Below is a small trained network, with its code and all its weights. Each question gives an input and a class and asks what happens when units are switched off, that is, made to give their printed mean instead of their output.

import numpy as np


def w(rows, s, z=0):
    codes = np.array(rows[::2]) - 128.0
    scale = np.full(codes.shape[1], s)
    scale[-1] = z or s
    return codes * scale


def norm(h):
    return h / np.sqrt((h * h).mean(-1, keepdims=True) + 1e-5)


def f(y):
    return np.maximum(y, 0)


def log_softmax(a):
    a = a - a.max(-1, keepdims=True)
    return a - np.log(np.exp(a).sum(-1, keepdims=True))


def net(x, mask):
    res = np.array(x, float).reshape(1, 8) / 4 @ E
    u = 0
    for l in range(2):
        y = f(norm(res) @ A[l][:, :-1].T + A[l][:, -1])
        res = res + np.where(mask[u : u + 8], y, B[l][:, -1]) @ B[l][:, :-1]
        u += 8
    return log_softmax(norm(res)[-1] @ U[:, :-1].T + U[:, -1])


A, B = {}, {}
E = w([
[124,135,136,131,127,125,126,131,121,132],'x0',
[172,87,89,132,133,89,46,192,168,199],'x1',
[160,117,146,233,17,175,97,117,164,58],'x2',
[191,132,232,103,191,35,100,85,168,48],'x3',
[142,202,136,135,102,83,175,176,166,138],'x4',
[71,214,62,112,98,97,41,3,163,154],'x5',
[122,141,165,132,131,149,112,129,120,147],'x6',
[133,67,141,230,145,103,222,25,179,234],'x7',
],0.0066)
A[0] = w([
[182,100,99,117,184,90,123,62,146,27,148],'0.n1',
[49,140,126,105,115,164,198,67,87,61,96],'0.n2',
[44,137,19,148,82,176,172,175,107,182,2],'0.n3',
[172,106,42,132,126,49,54,221,208,172,58],'0.n4',
[109,127,127,228,220,117,184,133,178,195,109],'0.n5',
[173,220,138,135,111,54,140,225,236,205,109],'0.n6',
[125,63,113,191,99,118,192,69,218,137,30],'0.n7',
[111,16,110,147,168,143,1,155,175,179,128],'0.n8',
],0.0068,0.0066)
B[0] = w([
[67,81,137,119,68,141,124,156,148,180,237],'0.n1',
[75,151,161,149,145,154,170,142,147,110,197],'0.n2',
[88,7,143,106,63,108,69,157,165,170,195],'0.n3',
[78,142,107,157,152,129,176,106,103,78,223],'0.n4',
[104,162,137,133,159,116,86,154,63,99,250],'0.n5',
[118,139,164,105,68,131,180,120,131,123,238],'0.n6',
[134,148,134,139,120,83,92,129,46,126,200],'0.n7',
[83,171,186,127,121,178,204,69,103,67,253],'0.n8',
],0.012,0.0046)
A[1] = w([
[138,95,127,185,186,79,169,76,121,254,82],'1.n1',
[111,170,79,28,149,152,23,227,107,52,39],'1.n2',
[115,176,48,130,143,112,65,69,226,150,3],'1.n3',
[58,194,100,159,101,105,61,85,117,132,113],'1.n4',
[214,47,124,175,175,139,159,231,91,99,54],'1.n5',
[147,104,208,111,184,35,97,86,210,53,12],'1.n6',
[83,116,158,50,182,151,136,98,58,148,210],'1.n7',
[183,123,134,247,71,183,74,100,152,65,11],'1.n8',
],0.0099,0.0048)
B[1] = w([
[149,149,140,160,159,91,47,189,58,54,164],'1.n1',
[141,110,159,231,173,59,87,92,78,137,183],'1.n2',
[192,124,180,80,230,212,149,150,151,132,138],'1.n3',
[166,69,212,89,199,153,201,175,115,134,193],'1.n4',
[125,133,176,58,221,161,130,51,154,174,172],'1.n5',
[55,35,43,186,110,228,88,195,142,159,162],'1.n6',
[176,166,62,120,27,122,129,98,194,116,247],'1.n7',
[160,207,2,46,115,61,94,117,157,137,171],'1.n8',
],0.012,0.011)
U = w([
[132,148,153,211,188,92,70,123,30,89,69],'0',
[86,54,106,162,125,183,82,184,155,189,134],'1',
[82,171,145,148,132,158,194,99,131,66,65],'2',
[168,135,181,68,250,182,158,109,158,167,46],'3',
[191,191,44,71,138,49,93,142,175,163,71],'4',
[138,125,171,116,108,112,130,121,124,125,255],'5',
[145,145,164,129,94,123,142,115,139,115,181],'6',
[135,128,153,129,119,122,128,121,124,119,213],'7',
],0.013,0.005)

Each question gives the input, the list of numbers given to net, and the class t.
The units are the neurons (one row each of A and B). Each row of codes is followed by its name. A weight is (code - 128) times the scale printed after its matrix; where a second scale follows, it is the last column's (A, B and U).
mask holds one flag per neuron, layer by layer. A switched-off neuron (its flag False) gives its mean, the last column of its row in B, instead of its output. The means were averaged over made-up inputs and are rounded, as every weight is.
A unit's drop is (log p(t) with every unit on - log p(t) with that unit switched off) / (log p(t) with every unit on - log p(t) with every unit switched off).
The circuit of an input: a set's keep is (log p(t) with only the set's units on - log p(t) with every unit switched off) / (log p(t) with every unit on - log p(t) with every unit switched off). Starting from the 12 units with the biggest drops (on a tie, the unit counted first), units are removed one at a time, each time the one whose removal leaves the highest keep (on an exact tie, the one counted first), for as long as the keep stays at least 0.8.
circuit, biggest first: the units of the circuit, biggest drop first
top k neurons in layer l: the k neurons of layer l with the biggest drops, biggest first
drop of u: that unit's drop, to one decimal
input [2,5,1,-3,-5,-6,-2,7], class 0: circuit, biggest first : [1.n1]
input [-8,-6,8,-1,7,-6,-2,-1], class 4: circuit, biggest first : [1.n8 0.n8]
input [-1,4,5,0,0,-5,-3,-3], class 3: top 2 neurons in layer 1 : [1.n5 1.n7]
input [3,-4,-6,2,-7,4,1,1], class 6: top 3 neurons in layer 1 : [1.n7 1.n8 1.n4]
input [0,7,5,7,-1,-7,-2,6], class 1: top 2 neurons in layer 1 : [1.n6 1.n4]
input [-3,8,-5,5,-4,7,-1,3], class 2: circuit, biggest first : [0.n8 0.n4]
input [-2,3,6,-6,-4,-1,1,-8], class 0: top 2 neurons in layer 1 : [1.n2 1.n7]
input [-3,-1,5,-2,-2,5,3,-3], class 3: top 2 neurons in layer 1 : [1.n4 1.n7]
input [3,5,7,8,3,-5,7,3], class 1: top 2 neurons in layer 1 : [1.n6 1.n7]
input [5,-5,-4,-2,5,7,5,5], class 3: top 3 neurons in layer 1 : [1.n4 1.n3 1.n2]
input [0,1,4,6,2,-8,-2,-1], class 3: top 2 neurons in layer 1 : [1.n5 1.n7]
input [-6,-2,-3,-1,5,7,-2,5], class 3: top 2 neurons in layer 1 : [1.n4 1.n3]
input [-7,0,5,7,-4,4,-7,6], class 1: top 2 neurons in layer 1 : [1.n6 1.n2]
input [-7,3,2,-2,4,-8,4,-8], class 0: circuit, biggest first : [1.n2]
input [-5,3,-8,-4,-5,2,1,4], class 4: top 2 neurons in layer 1 : [1.n7 1.n1]
input [-7,0,-2,-7,-2,2,2,7], class 0: top 2 neurons in layer 1 : [1.n1 1.n6]
input [-7,8,6,-4,-6,-5,-6,5], class 2: drop of 0.n4 : 0.2
input [-4,-6,-5,7,-2,8,-7,-4], class 3: drop of 1.n3 : 1.4
input [7,-1,7,-6,-5,-5,1,-4], class 4: drop of 0.n4 : 0.0
input [-3,4,2,8,-4,4,2,3], class 1: circuit, biggest first : [1.n6]
